cols: R Y A E
70.0	54.8	0.0	0.0 = q886
88.2	50.5	-23.5	-53.7 = q312
70.0	54.8	-23.5	0.0 = q190
70.0	54.8	-27.1	0.0 = q642
col: 0.0	-53.7	0.0 -> E
col: -23.5	-27.1 -> A

cols: W Z L X D G C S H
48.1	31.2	25.5	69.4	51.2	64.2	64.2	8.7	-3.1  q943
-56.5	-38.0	-26.2	-62.9	-47.1	-62.9	-57.5	-6.9	-2.0  q725
-65.1	-46.9	-32.8	-49.2	-35.9	-47.4	-43.6	-7.5	-4.8  q290
-81.1	-76.0	-42.4	-28.9	-16.5	-28.4	-23.9	-6.2	-2.7  q87
-59.8	-47.7	-29.7	-35.7	-22.1	-32.4	-31.5	-4.3	0.6  q119
present: -47.1	-62.9 -> yes
col: 48.1	-56.5	-65.1 -> W
col: 8.7	-6.9	-7.5	-6.2 -> S
present: -42.4	-28.9 -> yes
col: -2.0	-4.8	-2.7	0.6 -> H

cols: B P K U
28.1	8.7	17.3	85.0 = q289
13.9	-71.5	-4.6	-71.8 = q92
-54.7	-71.5	-4.6	38.4 = q640
-54.7	-71.5	-4.6	6.5 = q739
present: 6.5	-4.6	-71.5 -> no
present: -54.7	-71.5	-4.6 -> yes
present: -54.7	-71.5	-4.6	6.5 -> yes
col: 28.1	13.9 -> B

cols: zavis fonop fiv ruzak vege zok seke Vimut pev
-66.2	-53.4	-58.0	70.0	-37.6	-44.8	61.5	80.5	-35.4 : q686
80.9	-65.5	25.5	-28.8	-25.8	17.3	32.4	-19.3	-13.5 : q600
66.3	-41.9	-64.1	78.7	-3.4	-77.3	43.3	57.7	32.0 : q68
0.5	-75.1	-46.2	49.6	-28.7	42.5	-10.8	-75.0	19.1 : q209
66.3	-41.9	-64.1	78.7	-3.4	-77.3	43.3	63.3	32.0 : q463
66.3	-41.9	-64.1	78.7	-3.4	-77.3	43.3	57.7	58.1 : q851
11.2	-42.0	12.7	7.8	44.9	15.2	80.2	80.3	2.5 : q593
present: 11.2	-42.1 -> no
present: -25.8	17.3	32.4	-19.3	-13.5 -> yes
col: 61.5	32.4	43.3	-10.8	43.3	43.3 -> seke
present: -42.0	12.7 -> yes

cols: V T F J M
3.3	58.0	49.1	2.7	0.9 : q172
2.3	49.0	60.6	5.1	-0.5 : q441
15.2	75.3	22.5	0.2	-0.6 : q305
76.2	20.0	-0.4	0.9	18.8 : q81
present: 2.3	49.0	60.6	5.1 -> yes
present: 3.3	57.9	49.1	2.7	0.9 -> no
present: 60.7	5.1 -> no
present: 22.5	0.3 -> no
col: 5.1	0.2 -> J
col: 0.2	0.9 -> J

cols: mor regit pir Dil gevi zed sika
27.0	-61.7	56.8	19.7	-45.4	12.8	-28.7 -> q594
6.0	73.5	-62.1	17.8	65.9	25.6	-1.9 -> q372
2.8	-0.6	0.8	7.7	6.4	10.0	-2.2 -> q731
30.7	-60.6	59.4	16.2	-49.1	8.7	-32.8 -> q184
-4.8	72.7	-59.7	19.5	64.3	17.3	6.2 -> q306
30.7	-60.6	59.4	16.2	-49.1	8.7	-8.6 -> q917
2.8	-0.6	0.8	7.7	6.4	10.0	-1.2 -> q155
27.6	-60.4	55.2	19.0	-44.0	12.2	-28.5 -> q504
16.6	-40.4	38.1	12.4	-27.6	11.2	-16.6 -> q517
present: 12.2	-44.0	19.0 -> no
present: -60.6	59.3	16.2 -> no
present: 16.7	-40.4	38.1	12.4 -> no
present: 12.2	-28.5 -> yes
present: 16.2	-49.1	8.7 -> yes

cols: Kerev fuvi dit Lav
6.4	-1.9	-39.5	16.1  q507
-70.5	-2.7	44.4	-62.5  q121
-63.9	-2.0	38.3	-56.3  q97
present: -70.5	-2.7 -> yes
col: -62.5	-56.3 -> Lav
col: 44.4	38.3 -> dit
col: -39.5	44.4 -> dit
present: 6.5	-1.9	-39.5	16.1 -> no
present: -2.7	44.4	-62.5 -> yes

cols: Kosug veres zaf Teza famir
39.6	71.4	5.2	10.6	71.4 -> q59
3.0	-60.3	-8.9	55.3	-60.3 -> q13
-4.7	-35.8	66.2	-33.3	-35.8 -> q881
-32.1	-28.8	-46.0	-53.3	-28.8 -> q369
-48.1	27.5	8.3	60.3	27.5 -> q300
find: -4.7	-35.8	66.2	-33.3	-35.8 -> q881
present: 39.6	71.5	5.2	10.6 -> no
present: 3.0	-60.3	-8.9 -> yes
present: -4.7	-35.7 -> no

cols: zupu nulik mena Zun suv vetu Nopu gaf ziviz
-94.0	70.4	51.3	20.6	-80.3	-50.6	-67.4	-71.1	9.4  q998
96.4	-20.2	4.1	-8.6	79.8	43.8	-40.9	-43.0	11.6  q560
96.4	-20.2	4.1	-8.6	79.8	43.8	59.0	66.6	19.1  q365
present: -8.6	79.8	43.8 -> yes
present: -67.4	-71.1 -> yes
col: -80.3	79.8 -> suv
col: 4.1	4.1 -> mena

cols: tetiz Sug tidis Bizi
2.7	-48.2	51.8	-19.4  q666
-4.3	-30.2	72.9	-23.6  q348
-42.1	-24.3	-10.0	-2.2  q261
col: -19.4	-23.6 -> Bizi
present: 72.9	-23.6 -> yes
present: -24.2	-10.0 -> no
present: 2.7	-48.2	51.8	-19.4 -> yes
col: -4.3	-42.1 -> tetiz
present: -42.1	-24.3 -> yes

